Below are the code and all the weights of a small trained network. Each question names an input and a target symbol and asks about switching units off, where a switched-off unit gives its printed mean instead of its output.

import numpy as np


def w(rows, s, z=0):
    codes = np.array(rows[::2]) - 128.0
    scale = np.full(codes.shape[1], s)
    scale[-1] = z or s
    return codes * scale


def f(y):
    return np.maximum(y, 0)


def softmax(a):
    e = np.exp(a - a.max(-1, keepdims=True))
    return e / e.sum(-1, keepdims=True)


def log_softmax(a):
    a = a - a.max(-1, keepdims=True)
    return a - np.log(np.exp(a).sum(-1, keepdims=True))


def net(x, mask):
    ids = ['δθλξπτ'.index(c) for c in x.split()]
    T = len(ids)
    res = E[ids] + P[:T]
    q, k, v = (res @ M[0].T for M in (Q, K, V))
    z = softmax(np.where(np.tri(T) > 0, q @ k.T / 3**0.5, -1e9)) @ v
    res = res + np.where(mask[0], z, O[0][:, -1]) @ O[0][:, :-1]
    y = f(res @ A[0][:, :-1].T + A[0][:, -1])
    res = res + np.where(mask[1:25], y, B[0][:, -1]) @ B[0][:, :-1]
    return log_softmax(res[-1] @ U[:, :-1].T + U[:, -1])


Q, K, V, O, A, B = {}, {}, {}, {}, {}, {}
E = w([
[163,105,143,158],'δ',
[187,122,53,2],'θ',
[200,138,167,102],'λ',
[182,54,114,243],'ξ',
[78,138,132,90],'π',
[95,137,129,132],'τ',
],0.019)
P = w([
[152,82,177,125],'0',
[174,67,210,106],'1',
[204,189,92,105],'2',
[106,101,79,87],'3',
[66,244,40,150],'4',
[206,189,110,99],'5',
[83,98,54,77],'6',
[31,236,27,154],'7',
[217,185,123,96],'8',
[80,62,29,117],'9',
[184,13,146,45],'10',
[246,206,141,65],'11',
[110,57,29,79],'12',
[201,21,156,42],'13',
],0.013)
Q[0] = w([
[106,150,115,186],'h0',
[147,32,98,74],'h0',
[54,131,252,173],'h0',
],0.016)
K[0] = w([
[117,195,168,45],'h0',
[123,11,75,148],'h0',
[255,179,189,142],'h0',
],0.0098)
V[0] = w([
[34,78,133,191],'h0',
[136,11,43,99],'h0',
[2,123,170,109],'h0',
],0.0094)
O[0] = w([
[3,36,65,231,161],'h0',
[72,114,96,155,255],'h0',
[216,227,63,73,85],'h0',
],0.0044,0.01)
A[0] = w([
[108,111,123,164,112],'n0',
[14,114,119,112,36],'n1',
[155,83,132,141,64],'n2',
[216,81,108,130,88],'n3',
[69,119,77,146,194],'n4',
[67,130,136,105,190],'n5',
[151,67,170,140,86],'n6',
[103,212,66,169,34],'n7',
[248,194,143,139,43],'n8',
[197,157,183,159,143],'n9',
[108,197,95,154,67],'n10',
[74,123,150,168,223],'n11',
[114,121,151,202,197],'n12',
[166,144,31,147,138],'n13',
[172,150,213,81,110],'n14',
[107,120,234,173,161],'n15',
[101,107,101,181,112],'n16',
[196,118,132,91,175],'n17',
[66,161,153,179,76],'n18',
[11,166,138,45,107],'n19',
[131,94,71,107,133],'n20',
[150,50,166,94,37],'n21',
[123,194,146,111,162],'n22',
[158,126,74,41,3],'n23',
],0.015,0.0073)
B[0] = w([
[119,156,166,119,186],'n0',
[193,179,206,111,187],'n1',
[133,166,109,97,182],'n2',
[125,74,88,121,228],'n3',
[165,103,156,146,247],'n4',
[126,197,95,188,183],'n5',
[176,192,164,61,202],'n6',
[156,26,166,210,161],'n7',
[58,98,144,216,202],'n8',
[173,182,173,73,181],'n9',
[151,178,226,150,152],'n10',
[146,93,47,104,219],'n11',
[152,154,166,135,229],'n12',
[78,180,76,36,238],'n13',
[89,79,94,115,167],'n14',
[151,113,34,185,177],'n15',
[77,131,145,141,220],'n16',
[129,120,110,45,210],'n17',
[130,219,187,136,143],'n18',
[105,76,86,130,202],'n19',
[150,155,168,130,223],'n20',
[18,225,184,183,188],'n21',
[92,133,109,51,166],'n22',
[141,120,208,254,194],'n23',
],0.0088,0.011)
U = w([
[231,149,155,90,176],'δ',
[85,40,152,153,251],'θ',
[54,247,155,83,11],'λ',
[105,201,204,202,87],'ξ',
[25,133,26,133,160],'π',
[96,95,95,162,37],'τ',
],0.011,0.0012)

Each question gives the input, a string of symbols that net reads in full, and the target symbol t.
The units are the heads (3 rows each of Q, K, V and O) and the neurons (one row each of A and B). Each row of codes is followed by its name. A weight is (code - 128) times the scale printed after its matrix; where a second scale follows, it is the last column's (O, A, B and U).
mask holds one flag per unit, heads first, then neurons. A switched-off unit (its flag False) gives its mean, the last column of its rows in O or B, instead of its output. The means were averaged over made-up inputs and are rounded, as every weight is.
A unit's drop is (log p(t) with every unit on - log p(t) with that unit switched off) / (log p(t) with every unit on - log p(t) with every unit switched off).
The circuit of an input: a set's keep is (log p(t) with only the set's units on - log p(t) with every unit switched off) / (log p(t) with every unit on - log p(t) with every unit switched off). Starting from the 12 units with the biggest drops (on a tie, the unit counted first), units are removed one at a time, each time the one whose removal leaves the highest keep (on an exact tie, the one counted first), for as long as the keep stays at least 0.8.
circuit, biggest first: the units of the circuit, biggest drop first
most important unit: the unit with the biggest drop
top k neurons: the k neurons with the biggest drops, biggest first
drop when u is switched off: that unit's drop, to one decimal
input θ ξ π τ π, target ξ: top 2 neurons	[n7, n10]
input ξ τ θ ξ λ π π π π π θ δ, target π: most important unit	n8
input τ ξ ξ, target λ: circuit, biggest first	[n13, h0]
input δ λ ξ ξ λ τ λ, target ξ: top 2 neurons	[n13, n3]
input π λ ξ ξ ξ δ ξ ξ π ξ δ, target ξ: top 2 neurons	[n21, n13]
input δ λ ξ, target δ: circuit, biggest first	[n9, n21]
input δ θ δ θ π λ θ π λ θ θ λ, target θ: circuit, biggest first	[n8, n14]
input λ δ λ, target θ: circuit, biggest first	[n8, n14, h0]
input θ ξ π π τ π θ ξ δ π θ ξ, target π: top 3 neurons	[n8, n3, n13]
input ξ δ τ π, target ξ: circuit, biggest first	[n1, n13]
input θ π θ, target π: top 3 neurons	[n13, n8, n3]
input θ π δ θ τ θ τ λ π ξ δ λ θ, target ξ: top 2 neurons	[n23, n1]
input δ ξ π λ τ λ ξ θ λ δ, target ξ: top 2 neurons	[n1, n16]
input δ ξ λ θ ξ ξ π δ ξ ξ τ, target ξ: top 2 neurons	[n1, n13]
input λ λ θ, target θ: most important unit	n23
input δ ξ ξ π ξ ξ λ π ξ δ λ ξ δ ξ, target ξ: top 3 neurons	[n21, n6, n13]
input θ λ δ π λ λ, target π: top 2 neurons	[n8, n14]
input π θ τ ξ δ ξ τ π π δ τ, target ξ: top 4 neurons	[n13, n1, n21, n17]
input ξ δ π π π τ ξ π λ ξ θ θ θ ξ, target ξ: top 3 neurons	[n21, n6, n12]
input ξ π θ τ ξ λ ξ ξ λ ξ ξ τ ξ θ, target ξ: drop when n22 is switched off	0.0
input π ξ τ δ θ ξ ξ ξ ξ π ξ θ, target π: drop when n8 is switched off	0.3
input λ π θ π π π λ, target π: drop when n10 is switched off	0.2
